Below are the code and all the weights of a small trained network. Each question names an input and a class and asks about switching units off, where a switched-off unit gives its printed mean instead of its output.

import numpy as np


def w(rows, s, z=0):
    codes = np.array(rows[::2]) - 128.0
    scale = np.full(codes.shape[1], s)
    scale[-1] = z or s
    return codes * scale


def f(y):
    return y / 2 * (1 + np.tanh(0.7978845608 * (y + 0.044715 * y**3)))


def log_softmax(a):
    a = a - a.max(-1, keepdims=True)
    return a - np.log(np.exp(a).sum(-1, keepdims=True))


def net(x, mask):
    res = np.array(x, float).reshape(1, 7) / 4 @ E
    y = f(res @ A[0][:, :-1].T + A[0][:, -1])
    res = res + np.where(mask, y, B[0][:, -1]) @ B[0][:, :-1]
    return log_softmax(res[-1] @ U[:, :-1].T + U[:, -1])


A, B = {}, {}
E = w([
[148,183,104,171,30,112,93,2,94,158],'x0',
[110,14,219,232,64,106,135,120,167,142],'x1',
[155,131,95,10,124,176,229,138,221,129],'x2',
[188,157,94,50,154,148,44,188,170,150],'x3',
[99,114,140,89,165,94,186,142,154,78],'x4',
[131,99,159,44,142,112,136,132,41,143],'x5',
[157,163,92,149,108,246,135,105,74,210],'x6',
],0.0087)
A[0] = w([
[131,105,137,73,113,107,136,99,128,121,134],'neuron 1',
[137,138,110,113,119,119,104,136,184,130,85],'neuron 2',
[132,140,123,111,143,153,133,145,101,143,59],'neuron 3',
[125,66,158,134,140,133,114,145,81,145,64],'neuron 4',
[95,150,129,129,141,64,167,107,143,64,158],'neuron 5',
[138,135,133,120,110,148,126,116,129,121,3],'neuron 6',
[140,137,124,65,137,128,114,140,202,118,221],'neuron 7',
[129,64,162,163,122,106,112,155,155,121,98],'neuron 8',
[123,93,146,133,108,133,178,99,152,125,125],'neuron 9',
[129,89,142,134,118,130,122,165,103,137,122],'neuron 10',
[146,156,129,120,103,111,108,86,109,127,70],'neuron 11',
[130,100,146,5,118,110,152,118,112,124,125],'neuron 12',
[105,123,130,106,156,126,150,130,93,120,12],'neuron 13',
],0.025,0.0037)
B[0] = w([
[102,185,94,138,87,179,162,130,164,107,178],'neuron 1',
[175,172,105,83,108,112,127,170,104,118,164],'neuron 2',
[103,121,100,139,120,127,111,167,204,59,169],'neuron 3',
[161,161,190,128,239,113,162,130,51,153,190],'neuron 4',
[147,103,201,127,247,126,252,157,80,114,227],'neuron 5',
[96,153,143,113,144,111,127,103,109,123,136],'neuron 6',
[203,212,125,114,117,137,150,188,103,136,233],'neuron 7',
[92,9,111,120,129,85,57,160,165,119,210],'neuron 8',
[102,43,110,132,36,139,169,53,160,138,189],'neuron 9',
[121,137,138,120,183,84,146,137,136,62,167],'neuron 10',
[152,105,149,96,81,83,102,100,89,205,186],'neuron 11',
[248,243,111,94,111,110,120,220,127,165,250],'neuron 12',
[149,172,130,107,110,124,119,154,181,132,166],'neuron 13',
],0.013,0.022)
U = w([
[74,224,60,163,116,254,90,138,175,73,4],'0',
[143,219,103,140,20,151,20,31,60,224,78],'1',
[142,129,109,119,86,105,23,181,172,119,106],'2',
[104,73,193,157,147,108,120,111,110,120,130],'3',
[137,134,129,108,6,170,213,94,190,163,105],'4',
[193,254,129,79,164,165,148,212,102,103,229],'5',
],0.006,0.0043)

Each question gives the input, the list of numbers given to net, and the class t.
The units are the neurons (one row each of A and B). Each row of codes is followed by its name. A weight is (code - 128) times the scale printed after its matrix; where a second scale follows, it is the last column's (A, B and U).
mask holds one flag per neuron, in row order. A switched-off neuron (its flag False) gives its mean, the last column of its row in B, instead of its output. The means were averaged over made-up inputs and are rounded, as every weight is.
A unit's drop is (log p(t) with every unit on - log p(t) with that unit switched off) / (log p(t) with every unit on - log p(t) with every unit switched off).
The circuit of an input: a set's keep is (log p(t) with only the set's units on - log p(t) with every unit switched off) / (log p(t) with every unit on - log p(t) with every unit switched off). Starting from the 12 units with the biggest drops (on a tie, the unit counted first), units are removed one at a time, each time the one whose removal leaves the highest keep (on an exact tie, the one counted first), for as long as the keep stays at least 0.8.
circuit, biggest first: the units of the circuit, biggest drop first
unit that matters most: the unit with the biggest drop
k most important neurons: the k neurons with the biggest drops, biggest first
drop of u: that unit's drop, to one decimal
input [5,3,5,-3,-7,6,3], class 1: circuit, biggest first -> (neuron 5; neuron 11)
input [5,2,-3,-4,-2,0,1], class 1: circuit, biggest first -> (neuron 5)
input [1,2,1,-2,-5,-8,1], class 2: 2 most important neurons -> (neuron 5; neuron 1)
input [3,-2,-7,-7,-7,8,5], class 1: 2 most important neurons -> (neuron 5; neuron 11)
input [5,-7,-3,4,1,4,7], class 1: circuit, biggest first -> (neuron 11; neuron 5)
input [6,2,-3,8,-1,5,-5], class 1: 2 most important neurons -> (neuron 5; neuron 11)
input [0,3,-7,8,-2,5,-6], class 3: 2 most important neurons -> (neuron 12; neuron 4)
input [-7,6,5,-7,0,4,5], class 4: 2 most important neurons -> (neuron 9; neuron 5)
input [-3,-7,-2,-2,7,-5,8], class 0: 2 most important neurons -> (neuron 12; neuron 5)
input [2,4,-6,7,-1,-6,5], class 2: drop of neuron 5 -> 0.2
input [-1,-6,-8,-5,-4,-1,4], class 1: drop of neuron 5 -> 0.3
input [-3,5,8,-7,8,2,7], class 4: drop of neuron 9 -> 1.3
input [-2,2,-2,4,-2,-6,-4], class 2: drop of neuron 8 -> 0.3
input [2,-3,-4,-3,2,-3,1], class 3: unit that matters most -> neuron 12
